Below are the code and all the weights of a small trained network. Each question names an input and a target symbol and asks about switching units off, where a switched-off unit gives its printed mean instead of its output.

import numpy as np


def w(rows, s, z=0):
    codes = np.array(rows[::2]) - 128.0
    scale = np.full(codes.shape[1], s)
    scale[-1] = z or s
    return codes * scale


def norm(h):
    return h / np.sqrt((h * h).mean(-1, keepdims=True) + 1e-5)


def f(y):
    return y / 2 * (1 + np.tanh(0.7978845608 * (y + 0.044715 * y**3)))


def softmax(a):
    e = np.exp(a - a.max(-1, keepdims=True))
    return e / e.sum(-1, keepdims=True)


def log_softmax(a):
    a = a - a.max(-1, keepdims=True)
    return a - np.log(np.exp(a).sum(-1, keepdims=True))


def net(x, mask):
    ids = ['βγδεζηθλμξπστφψω'.index(c) for c in x.split()]
    T = len(ids)
    res = E[ids] + P[:T]
    r = norm(res)
    for j in range(3):
        rows = slice(2 * j, 2 * j + 2)
        q, k, v = (r @ M[0][rows].T for M in (Q, K, V))
        z = softmax(np.where(np.tri(T) > 0, q @ k.T / 2**0.5, -1e9)) @ v
        o = O[0][rows]
        res = res + np.where(mask[j], z, o[:, -1]) @ o[:, :-1]
    y = f(norm(res) @ A[0][:, :-1].T + A[0][:, -1])
    res = res + np.where(mask[3:11], y, B[0][:, -1]) @ B[0][:, :-1]
    return log_softmax(norm(res)[-1] @ U[:, :-1].T + U[:, -1])


Q, K, V, O, A, B = {}, {}, {}, {}, {}, {}
E = w([
[93,16,135],'β',
[96,2,134],'γ',
[93,8,134],'δ',
[96,15,131],'ε',
[133,103,170],'ζ',
[96,9,132],'η',
[98,10,132],'θ',
[98,17,131],'λ',
[145,182,134],'μ',
[98,6,133],'ξ',
[97,14,129],'π',
[148,145,145],'σ',
[98,11,128],'τ',
[96,13,136],'φ',
[95,12,131],'ψ',
[98,10,135],'ω',
],0.0065)
P = w([
[86,193,28],'0',
[223,62,109],'1',
[49,22,43],'2',
[182,132,85],'3',
[19,39,144],'4',
[176,133,98],'5',
[8,66,185],'6',
[175,138,108],'7',
[43,90,235],'8',
[174,142,121],'9',
[58,105,248],'10',
[177,144,145],'11',
[73,113,241],'12',
[204,46,154],'13',
],0.019)
Q[0] = w([
[183,67,126],'H1',
[1,224,105],'H1',
[153,253,141],'H2',
[203,120,185],'H2',
[115,148,19],'H3',
[230,53,172],'H3',
],0.011)
K[0] = w([
[166,176,197],'H1',
[65,35,49],'H1',
[107,254,98],'H2',
[85,172,94],'H2',
[162,37,132],'H3',
[124,193,251],'H3',
],0.0097)
V[0] = w([
[51,44,99],'H1',
[153,9,178],'H1',
[245,107,189],'H2',
[60,139,160],'H2',
[153,160,88],'H3',
[160,222,118],'H3',
],0.012)
O[0] = w([
[185,77,199,180],'H1',
[164,248,156,238],'H1',
[127,229,110,135],'H2',
[176,131,131,57],'H2',
[94,156,140,95],'H3',
[81,169,83,2],'H3',
],0.014,0.0047)
A[0] = w([
[193,156,63,2],'N1',
[33,89,254,228],'N2',
[220,93,122,116],'N3',
[198,83,69,59],'N4',
[88,187,163,36],'N5',
[186,93,228,184],'N6',
[97,125,53,153],'N7',
[144,201,21,180],'N8',
],0.015,0.0076)
B[0] = w([
[169,59,179,136],'N1',
[53,80,224,252],'N2',
[211,195,84,180],'N3',
[172,228,181,162],'N4',
[111,121,242,126],'N5',
[44,174,2,249],'N6',
[36,173,169,145],'N7',
[55,9,197,153],'N8',
],0.009,0.014)
U = w([
[139,134,82,77],'β',
[140,140,86,64],'γ',
[148,126,80,86],'δ',
[140,135,76,84],'ε',
[254,73,229,78],'ζ',
[138,135,87,76],'η',
[138,136,78,75],'θ',
[141,136,83,81],'λ',
[34,48,89,254],'μ',
[142,131,80,70],'ξ',
[142,135,86,62],'π',
[84,159,228,131],'σ',
[137,133,80,69],'τ',
[136,136,84,56],'φ',
[147,137,70,95],'ψ',
[141,145,86,80],'ω',
],0.012,0.0058)

Each question gives the input, a string of symbols that net reads in full, and the target symbol t.
The units are the heads (2 rows each of Q, K, V and O) and the neurons (one row each of A and B). Each row of codes is followed by its name. A weight is (code - 128) times the scale printed after its matrix; where a second scale follows, it is the last column's (O, A, B and U).
mask holds one flag per unit, heads first, then neurons. A switched-off unit (its flag False) gives its mean, the last column of its rows in O or B, instead of its output. The means were averaged over made-up inputs and are rounded, as every weight is.
A unit's drop is (log p(t) with every unit on - log p(t) with that unit switched off) / (log p(t) with every unit on - log p(t) with every unit switched off).
The circuit of an input: a set's keep is (log p(t) with only the set's units on - log p(t) with every unit switched off) / (log p(t) with every unit on - log p(t) with every unit switched off). Starting from all 11 units, units are removed one at a time, each time the one whose removal leaves the highest keep (on an exact tie, the one counted first), for as long as the keep stays at least 0.8.
units of the circuit, in order: the units of the circuit, biggest drop first
top k neurons: the k neurons with the biggest drops, biggest first
which heads matter: for each layer, one digit per head in row order, 1 if its drop is at least 0.15 and else 0, layers parted by /
input ψ ζ ζ τ, target ζ: which heads matter -> 110
input δ γ π μ σ μ ω ψ λ μ ξ δ, target μ: units of the circuit, in order -> [H1]
input μ ω λ λ ω ψ σ σ β θ π σ λ η, target σ: which heads matter -> 111
input σ μ γ σ, target μ: which heads matter -> 101
input ε φ π σ σ γ, target σ: units of the circuit, in order -> [H1 N6 N4]
input β ξ η φ σ γ φ μ ζ η, target μ: top 2 neurons -> [N7 N6]
input ω τ ε σ σ σ ω φ η φ ζ σ ζ β, target σ: units of the circuit, in order -> [H1 N6 N4 H2]
input ω ε σ γ ψ γ ζ ζ π μ ψ ζ, target μ: units of the circuit, in order -> [H1 N8]
input ω ε ζ ζ ζ ω, target ζ: units of the circuit, in order -> [H1 N6]
input φ τ μ β τ ζ φ ε, target ζ: top 2 neurons -> [N6 N8]
input ε θ ψ τ ψ ζ ε τ τ ζ η μ, target ζ: which heads matter -> 111
input ψ ω μ ζ ζ μ ζ σ θ λ ψ σ ζ β, target σ: which heads matter -> 111
input ε τ ψ ψ γ ζ φ β, target ζ: which heads matter -> 101
input β ζ ω φ, target ζ: which heads matter -> 110
input σ ζ β σ, target ζ: units of the circuit, in order -> [N6 H1]
input β μ ζ σ γ ζ ζ η, target ζ: which heads matter -> 101
input μ ζ σ ζ φ δ, target ζ: which heads matter -> 100
input τ θ ζ σ δ γ, target σ: top 2 neurons -> [N7 N6]
input θ δ σ ζ μ ξ, target ζ: which heads matter -> 101
input ξ ζ ω ω, target ζ: which heads matter -> 110
input λ η ψ η δ ζ ζ θ, target ζ: which heads matter -> 101
input θ η ζ η σ σ ζ λ, target ζ: units of the circuit, in order -> [N6 H1 H3]
input ζ β ζ λ ξ ψ φ ζ μ μ σ η, target μ: top 2 neurons -> [N8 N2]
